Below are the code and all the weights of a small trained network. Each question names an input and a class and asks about switching units off, where a switched-off unit gives its printed mean instead of its output.

import numpy as np


def w(rows, s, z=0):
    codes = np.array(rows[::2]) - 128.0
    scale = np.full(codes.shape[1], s)
    scale[-1] = z or s
    return codes * scale


def norm(h):
    return h / np.sqrt((h * h).mean(-1, keepdims=True) + 1e-5)


def f(y):
    return np.maximum(y, 0)


def log_softmax(a):
    a = a - a.max(-1, keepdims=True)
    return a - np.log(np.exp(a).sum(-1, keepdims=True))


def net(x, mask):
    res = np.array(x, float).reshape(1, 8) / 4 @ E
    u = 0
    for l in range(3):
        y = f(norm(res) @ A[l][:, :-1].T + A[l][:, -1])
        res = res + np.where(mask[u : u + 4], y, B[l][:, -1]) @ B[l][:, :-1]
        u += 4
    return log_softmax(norm(res)[-1] @ U[:, :-1].T + U[:, -1])


A, B = {}, {}
E = w([
[134,129,91,64,151,125,95,117,104,72],'x0',
[178,135,35,51,133,64,91,135,164,97],'x1',
[160,78,97,208,134,161,24,87,166,99],'x2',
[127,125,137,133,130,124,126,137,135,135],'x3',
[84,145,123,93,87,127,136,3,166,183],'x4',
[84,105,75,192,41,28,175,107,115,57],'x5',
[143,129,127,119,121,163,135,118,116,101],'x6',
[155,100,121,145,202,49,125,85,51,189],'x7',
],0.0069)
A[0] = w([
[184,77,193,160,122,121,114,250,42,61,67],'L0N1',
[65,75,105,152,103,74,127,127,71,41,110],'L0N2',
[175,90,105,173,211,89,141,32,2,190,72],'L0N3',
[128,62,105,213,164,155,26,88,179,91,3],'L0N4',
],0.0079,0.0037)
B[0] = w([
[105,156,109,136,178,58,73,61,233,255,232],'L0N1',
[170,68,216,117,92,156,107,191,116,157,218],'L0N2',
[121,208,192,160,95,151,141,136,182,79,254],'L0N3',
[98,105,30,147,224,154,176,89,101,151,242],'L0N4',
],0.0098,0.0057)
A[1] = w([
[186,199,167,198,162,79,132,182,99,112,81],'L1N1',
[118,62,120,188,112,74,164,171,91,75,90],'L1N2',
[196,185,134,86,191,201,47,132,38,189,4],'L1N3',
[255,168,40,63,109,93,107,115,107,114,135],'L1N4',
],0.007,0.0027)
B[1] = w([
[151,168,168,87,165,174,144,165,150,134,210],'L1N1',
[112,105,160,182,131,153,119,142,27,75,180],'L1N2',
[145,68,255,158,65,66,112,125,75,150,244],'L1N3',
[167,199,113,165,126,90,89,152,69,130,253],'L1N4',
],0.011,0.0031)
A[2] = w([
[131,171,173,41,122,150,191,193,97,135,99],'L2N1',
[205,78,146,147,133,207,162,166,91,223,110],'L2N2',
[145,133,176,77,86,146,142,2,119,124,58],'L2N3',
[49,237,140,209,90,179,96,95,189,152,250],'L2N4',
],0.0078,0.0018)
B[2] = w([
[127,159,123,189,197,165,199,104,85,91,179],'L2N1',
[68,147,196,161,86,134,144,142,13,153,178],'L2N2',
[217,9,120,74,118,70,81,83,177,128,179],'L2N3',
[152,162,82,99,122,169,134,214,127,175,254],'L2N4',
],0.012,0.0094)
U = w([
[160,115,125,107,127,126,111,131,89,131,253],'0',
[145,171,115,137,94,121,87,125,90,125,207],'1',
[114,63,205,137,87,97,81,122,70,104,91],'2',
[130,84,136,42,146,94,111,85,254,176,77],'3',
[145,173,140,119,130,190,114,152,197,44,97],'4',
[72,133,85,134,213,141,184,29,70,103,83],'5',
[161,102,122,107,130,138,117,138,98,125,75],'6',
[151,124,118,98,143,136,115,133,107,123,32],'7',
],0.0098,0.0042)

Each question gives the input, the list of numbers given to net, and the class t.
The units are the neurons (one row each of A and B). Each row of codes is followed by its name. A weight is (code - 128) times the scale printed after its matrix; where a second scale follows, it is the last column's (A, B and U).
mask holds one flag per neuron, layer by layer. A switched-off neuron (its flag False) gives its mean, the last column of its row in B, instead of its output. The means were averaged over made-up inputs and are rounded, as every weight is.
A unit's drop is (log p(t) with every unit on - log p(t) with that unit switched off) / (log p(t) with every unit on - log p(t) with every unit switched off).
The circuit of an input: a set's keep is (log p(t) with only the set's units on - log p(t) with every unit switched off) / (log p(t) with every unit on - log p(t) with every unit switched off). Starting from all 12 units, units are removed one at a time, each time the one whose removal leaves the highest keep (on an exact tie, the one counted first), for as long as the keep stays at least 0.8.
circuit, biggest first: the units of the circuit, biggest drop first
k most important neurons: the k neurons with the biggest drops, biggest first
k most important neurons of layer l: the k neurons of layer l with the biggest drops, biggest first
input [-6,-3,-1,5,-1,-8,-3,-3], class 2: circuit, biggest first => (L1N3 L2N2)
input [2,4,1,1,-8,8,-3,1], class 2: circuit, biggest first => (L0N2 L2N4)
input [-5,1,7,-7,-2,-8,-8,8], class 2: circuit, biggest first => (L1N3)
input [-4,1,-8,-7,8,-2,8,3], class 3: 3 most important neurons => (L2N3 L0N2 L2N2)
input [3,-4,-2,-3,2,-7,-7,-4], class 2: 2 most important neurons => (L1N3 L0N3)
input [1,-7,6,4,8,4,1,4], class 3: 2 most important neurons of layer 1 => (L1N4 L1N2)
input [-7,3,1,4,3,6,-2,8], class 4: 2 most important neurons => (L0N3 L1N1)
input [-5,4,-2,-1,-2,6,5,4], class 2: circuit, biggest first => (L0N2 L2N4)
input [7,-6,8,5,-6,-1,7,5], class 5: 3 most important neurons => (L0N4 L2N3 L1N4)
input [5,-3,2,6,-1,-7,-3,-7], class 2: 2 most important neurons => (L1N3 L0N3)
input [1,5,-7,4,-3,7,-7,4], class 2: 2 most important neurons => (L0N2 L1N2)
input [0,7,1,5,-8,-8,6,7], class 2: 2 most important neurons => (L1N3 L2N4)
input [-4,5,7,7,-5,0,-5,-4], class 5: 2 most important neurons of layer 2 => (L2N3 L2N4)
input [-1,-4,6,-1,-7,4,1,-4], class 3: most important neuron => (L0N1)
input [-4,3,-3,2,-8,-5,0,1], class 3: 2 most important neurons of layer 0 => (L0N1 L0N2)
input [1,4,-8,-5,3,8,-7,2], class 2: 2 most important neurons of layer 0 => (L0N2 L0N4)
input [3,4,-4,3,6,-2,-6,8], class 4: 2 most important neurons => (L0N3 L0N1)
input [-1,2,-8,0,-7,-8,2,0], class 2: 2 most important neurons of layer 0 => (L0N3 L0N4)
input [5,-6,-8,-4,-1,-6,-7,-3], class 5: 3 most important neurons => (L2N1 L0N2 L2N4)
input [6,0,-7,-8,-8,5,-4,0], class 3: circuit, biggest first => (L0N1)
input [6,4,-4,5,-8,7,5,-3], class 3: 2 most important neurons => (L0N1 L2N2)
input [4,-6,-3,-7,8,0,6,-6], class 3: 2 most important neurons of layer 2 => (L2N3 L2N2)
